Below are the code and all the weights of a small trained network. Each question names an input and a target symbol and asks about switching units off, where a switched-off unit gives its printed mean instead of its output.

import numpy as np


def w(rows, s, z=0):
    codes = np.array(rows[::2]) - 128.0
    scale = np.full(codes.shape[1], s)
    scale[-1] = z or s
    return codes * scale


def norm(h):
    return h / np.sqrt((h * h).mean(-1, keepdims=True) + 1e-5)


def f(y):
    return np.maximum(y, 0)


def softmax(a):
    e = np.exp(a - a.max(-1, keepdims=True))
    return e / e.sum(-1, keepdims=True)


def log_softmax(a):
    a = a - a.max(-1, keepdims=True)
    return a - np.log(np.exp(a).sum(-1, keepdims=True))


def net(x, mask):
    ids = ['αγδζηθλμξπστφψ'.index(c) for c in x.split()]
    T = len(ids)
    res = E[ids] + P[:T]
    q, k, v = (norm(res) @ M[0].T for M in (Q, K, V))
    z = softmax(np.where(np.tri(T) > 0, q @ k.T / 2**0.5, -1e9)) @ v
    res = res + np.where(mask[0], z, O[0][:, -1]) @ O[0][:, :-1]
    y = f(norm(res) @ A[0][:, :-1].T + A[0][:, -1])
    res = res + np.where(mask[1:9], y, B[0][:, -1]) @ B[0][:, :-1]
    return log_softmax(norm(res)[-1] @ U[:, :-1].T + U[:, -1])


Q, K, V, O, A, B = {}, {}, {}, {}, {}, {}
E = w([
[91,111,18,207,163],'α',
[151,114,69,110,97],'γ',
[126,164,65,178,140],'δ',
[101,140,109,111,177],'ζ',
[107,157,112,111,186],'η',
[91,134,124,194,104],'θ',
[113,72,38,166,89],'λ',
[103,100,139,175,121],'μ',
[109,81,18,165,184],'ξ',
[101,71,71,202,149],'π',
[117,151,83,1,18],'σ',
[138,126,81,55,200],'τ',
[84,119,112,108,208],'φ',
[103,135,92,176,128],'ψ',
],0.0097)
P = w([
[180,87,175,110,104],'0',
[7,133,129,83,114],'1',
[134,187,189,136,152],'2',
[156,73,146,158,151],'3',
[63,102,85,115,122],'4',
[133,191,198,136,151],'5',
[161,70,159,161,138],'6',
[72,85,69,116,118],'7',
],0.011)
Q[0] = w([
[110,247,161,179,136],'head 1',
[103,84,122,98,86],'head 1',
],0.011)
K[0] = w([
[254,66,177,97,110],'head 1',
[84,171,106,62,179],'head 1',
],0.0083)
V[0] = w([
[147,172,154,174,90],'head 1',
[71,35,253,75,82],'head 1',
],0.0046)
O[0] = w([
[33,223,109,157,1,87],'head 1',
[81,74,154,154,194,1],'head 1',
],0.0083,0.0012)
A[0] = w([
[139,143,188,126,225,6],'neuron 1',
[138,162,220,44,153,148],'neuron 2',
[123,144,129,154,237,178],'neuron 3',
[143,58,87,212,73,252],'neuron 4',
[44,223,159,72,109,160],'neuron 5',
[144,132,136,79,201,83],'neuron 6',
[133,143,77,102,166,113],'neuron 7',
[2,139,152,112,200,121],'neuron 8',
],0.0089,0.0021)
B[0] = w([
[98,123,203,25,198,156],'neuron 1',
[201,217,78,159,26,146],'neuron 2',
[198,195,175,71,46,192],'neuron 3',
[89,174,157,100,144,254],'neuron 4',
[63,58,34,168,125,176],'neuron 5',
[25,189,30,222,189,147],'neuron 6',
[109,81,143,197,66,161],'neuron 7',
[137,3,146,98,97,197],'neuron 8',
],0.0061,0.0083)
U = w([
[240,216,154,183,30,177],'α',
[226,125,132,73,64,80],'γ',
[44,172,4,193,114,161],'δ',
[123,120,180,62,217,19],'ζ',
[199,166,95,75,254,105],'η',
[38,28,86,83,118,254],'θ',
[158,178,185,50,139,91],'λ',
[144,89,201,167,199,82],'μ',
[207,107,114,151,195,89],'ξ',
[91,187,216,149,169,29],'π',
[158,110,226,142,141,86],'σ',
[135,171,176,52,228,45],'τ',
[240,93,164,79,122,66],'φ',
[65,137,210,175,98,44],'ψ',
],0.0094,0.0034)

Each question gives the input, a string of symbols that net reads in full, and the target symbol t.
The units are the heads (2 rows each of Q, K, V and O) and the neurons (one row each of A and B). Each row of codes is followed by its name. A weight is (code - 128) times the scale printed after its matrix; where a second scale follows, it is the last column's (O, A, B and U).
mask holds one flag per unit, heads first, then neurons. A switched-off unit (its flag False) gives its mean, the last column of its rows in O or B, instead of its output. The means were averaged over made-up inputs and are rounded, as every weight is.
A unit's drop is (log p(t) with every unit on - log p(t) with that unit switched off) / (log p(t) with every unit on - log p(t) with every unit switched off).
The circuit of an input: a set's keep is (log p(t) with only the set's units on - log p(t) with every unit switched off) / (log p(t) with every unit on - log p(t) with every unit switched off). Starting from all 9 units, units are removed one at a time, each time the one whose removal leaves the highest keep (on an exact tie, the one counted first), for as long as the keep stays at least 0.8.
units of the circuit, in order: the units of the circuit, biggest drop first
most important unit: the unit with the biggest drop
top k neurons: the k neurons with the biggest drops, biggest first
drop of u: that unit's drop, to one decimal
input θ δ ξ, target θ: units of the circuit, in order -> head 1; neuron 8
input δ ψ δ δ τ θ, target δ: most important unit -> head 1
input θ λ δ α σ ψ, target θ: units of the circuit, in order -> head 1; neuron 5; neuron 8
input δ α δ α μ λ, target δ: top 3 neurons -> neuron 5; neuron 3; neuron 8
input θ μ α, target θ: units of the circuit, in order -> head 1; neuron 8
input θ δ γ θ ψ τ, target θ: units of the circuit, in order -> head 1; neuron 5
input α δ μ, target α: top 3 neurons -> neuron 2; neuron 4; neuron 5
input α γ δ δ ζ μ, target α: top 3 neurons -> neuron 2; neuron 4; neuron 6
input π η δ φ δ δ τ, target η: top 2 neurons -> neuron 6; neuron 1
input α δ ψ, target α: drop of neuron 4 -> 0.3
input δ δ π, target δ: drop of head 1 -> 3.6
input δ α δ δ ζ ζ, target δ: drop of neuron 5 -> 0.7
